Below are the code and all the weights of a small trained network. Each question names an input and a class and asks about switching units off, where a switched-off unit gives its printed mean instead of its output.

import numpy as np


def w(rows, s, z=0):
    codes = np.array(rows[::2]) - 128.0
    scale = np.full(codes.shape[1], s)
    scale[-1] = z or s
    return codes * scale


def f(y):
    return y / 2 * (1 + np.tanh(0.7978845608 * (y + 0.044715 * y**3)))


def log_softmax(a):
    a = a - a.max(-1, keepdims=True)
    return a - np.log(np.exp(a).sum(-1, keepdims=True))


def net(x, mask):
    res = np.array(x, float).reshape(1, 5) / 4 @ E
    y = f(res @ A[0][:, :-1].T + A[0][:, -1])
    res = res + np.where(mask, y, B[0][:, -1]) @ B[0][:, :-1]
    return log_softmax(res[-1] @ U[:, :-1].T + U[:, -1])


A, B = {}, {}
E = w([
[51,23,163,143,197],'x0',
[230,141,90,170,235],'x1',
[124,189,255,163,163],'x2',
[128,127,127,129,128],'x3',
[212,63,153,203,51],'x4',
],0.0069)
A[0] = w([
[166,87,147,200,87,95],'neuron 1',
[131,125,130,123,136,254],'neuron 2',
[89,116,154,95,63,81],'neuron 3',
[69,191,86,93,169,97],'neuron 4',
[167,68,155,167,75,102],'neuron 5',
[205,161,90,126,202,139],'neuron 6',
[84,55,141,176,192,121],'neuron 7',
[155,244,126,81,34,127],'neuron 8',
[172,121,80,174,216,105],'neuron 9',
[77,147,141,118,45,115],'neuron 10',
[163,79,138,186,92,85],'neuron 11',
[149,76,114,249,68,218],'neuron 12',
[169,90,141,189,65,96],'neuron 13',
[85,143,142,119,43,210],'neuron 14',
[131,66,34,92,123,114],'neuron 15',
[162,201,105,127,81,69],'neuron 16',
[195,85,147,166,45,82],'neuron 17',
[98,5,143,116,194,100],'neuron 18',
[102,198,199,181,152,64],'neuron 19',
[165,194,110,110,88,122],'neuron 20',
[54,53,148,140,122,147],'neuron 21',
[189,94,53,134,195,116],'neuron 22',
[131,165,214,169,161,136],'neuron 23',
[194,224,85,144,86,126],'neuron 24',
[128,152,221,145,165,102],'neuron 25',
[103,116,32,154,113,75],'neuron 26',
[106,89,41,116,97,114],'neuron 27',
[141,185,215,197,119,155],'neuron 28',
[127,203,90,132,115,74],'neuron 29',
[119,99,133,237,62,138],'neuron 30',
[148,148,121,133,160,36],'neuron 31',
[74,99,147,96,66,101],'neuron 32',
[76,120,127,90,46,99],'neuron 33',
[74,177,107,64,168,98],'neuron 34',
[152,75,36,78,113,90],'neuron 35',
[134,74,1,155,100,155],'neuron 36',
[46,153,135,74,66,115],'neuron 37',
[174,199,63,108,75,138],'neuron 38',
[119,109,175,65,87,43],'neuron 39',
[72,137,146,106,46,95],'neuron 40',
[83,181,84,65,178,99],'neuron 41',
[85,126,150,114,70,75],'neuron 42',
],0.0082,0.006)
B[0] = w([
[126,118,166,73,184,168],'neuron 1',
[95,158,79,133,154,220],'neuron 2',
[189,169,161,167,145,152],'neuron 3',
[125,117,217,83,185,167],'neuron 4',
[106,108,170,96,178,171],'neuron 5',
[157,185,123,176,173,194],'neuron 6',
[91,90,152,225,92,176],'neuron 7',
[65,65,144,179,131,235],'neuron 8',
[195,188,136,189,139,174],'neuron 9',
[158,172,122,169,148,178],'neuron 10',
[125,118,186,100,186,156],'neuron 11',
[92,148,117,91,169,254],'neuron 12',
[114,139,181,88,184,173],'neuron 13',
[141,159,68,161,177,232],'neuron 14',
[99,175,175,111,56,173],'neuron 15',
[93,53,200,179,118,155],'neuron 16',
[121,125,187,94,190,182],'neuron 17',
[77,72,182,221,99,184],'neuron 18',
[138,167,185,102,62,157],'neuron 19',
[74,52,138,184,127,174],'neuron 20',
[111,134,114,179,133,190],'neuron 21',
[164,184,129,151,111,182],'neuron 22',
[115,196,116,112,55,186],'neuron 23',
[79,54,136,193,128,210],'neuron 24',
[110,158,149,116,58,167],'neuron 25',
[126,161,214,111,83,138],'neuron 26',
[122,190,166,105,92,163],'neuron 27',
[91,181,98,82,64,214],'neuron 28',
[113,100,205,163,163,140],'neuron 29',
[120,145,134,93,189,190],'neuron 30',
[175,122,217,150,113,111],'neuron 31',
[176,173,132,171,144,166],'neuron 32',
[178,178,121,168,134,173],'neuron 33',
[128,84,186,88,184,168],'neuron 34',
[120,174,188,119,75,165],'neuron 35',
[99,188,140,105,87,207],'neuron 36',
[159,155,122,146,177,193],'neuron 37',
[80,109,134,162,125,204],'neuron 38',
[245,120,254,175,109,125],'neuron 39',
[193,166,132,160,158,173],'neuron 40',
[131,93,204,72,187,172],'neuron 41',
[189,157,176,176,141,144],'neuron 42',
],0.008,0.0063)
U = w([
[96,69,140,186,103,90],'0',
[216,153,122,161,141,109],'1',
[127,105,158,58,173,104],'2',
[122,154,143,84,32,102],'3',
[110,130,96,127,127,219],'4',
[138,84,37,86,113,134],'5',
[249,3,142,69,34,6],'6',
],0.02,0.016)

Each question gives the input, the list of numbers given to net, and the class t.
The units are the neurons (one row each of A and B). Each row of codes is followed by its name. A weight is (code - 128) times the scale printed after its matrix; where a second scale follows, it is the last column's (A, B and U).
mask holds one flag per neuron, in row order. A switched-off neuron (its flag False) gives its mean, the last column of its row in B, instead of its output. The means were averaged over made-up inputs and are rounded, as every weight is.
A unit's drop is (log p(t) with every unit on - log p(t) with that unit switched off) / (log p(t) with every unit on - log p(t) with every unit switched off).
The circuit of an input: a set's keep is (log p(t) with only the set's units on - log p(t) with every unit switched off) / (log p(t) with every unit on - log p(t) with every unit switched off). Starting from the 12 units with the biggest drops (on a tie, the unit counted first), units are removed one at a time, each time the one whose removal leaves the highest keep (on an exact tie, the one counted first), for as long as the keep stays at least 0.8.
units of the circuit, in order: the units of the circuit, biggest drop first
most important unit: the unit with the biggest drop
k most important neurons: the k neurons with the biggest drops, biggest first
drop when u is switched off: that unit's drop, to one decimal
input [-7,7,6,0,4], class 0: units of the circuit, in order -> neuron 24; neuron 20
input [2,-6,-3,6,-7], class 2: units of the circuit, in order -> neuron 41
input [7,-4,-8,-8,-4], class 3: units of the circuit, in order -> neuron 15; neuron 27
input [-6,4,-8,8,8], class 2: units of the circuit, in order -> neuron 17; neuron 13; neuron 12
input [-5,0,6,-1,-5], class 3: units of the circuit, in order -> neuron 19; neuron 28
input [0,6,2,0,-5], class 1: units of the circuit, in order -> neuron 9; neuron 6
input [7,8,-5,-1,4], class 1: 4 most important neurons -> neuron 9; neuron 22; neuron 8; neuron 24
input [8,8,1,-4,-2], class 0: 2 most important neurons -> neuron 18; neuron 7
input [-8,-6,-8,6,6], class 0: 2 most important neurons -> neuron 8; neuron 24
input [-2,3,-5,-2,-5], class 2: 2 most important neurons -> neuron 41; neuron 4
input [4,7,-7,4,-1], class 1: 2 most important neurons -> neuron 9; neuron 6
input [-6,2,-8,-6,-7], class 3: 2 most important neurons -> neuron 15; neuron 35
input [0,-3,-6,-5,-8], class 2: drop when neuron 41 is switched off -> 0.1
input [-8,-3,-6,-1,-7], class 0: most important unit -> neuron 8
input [0,4,7,-7,1], class 3: drop when neuron 30 is switched off -> 0.0
input [-1,-6,3,-7,-7], class 2: drop when neuron 9 is switched off -> 0.2
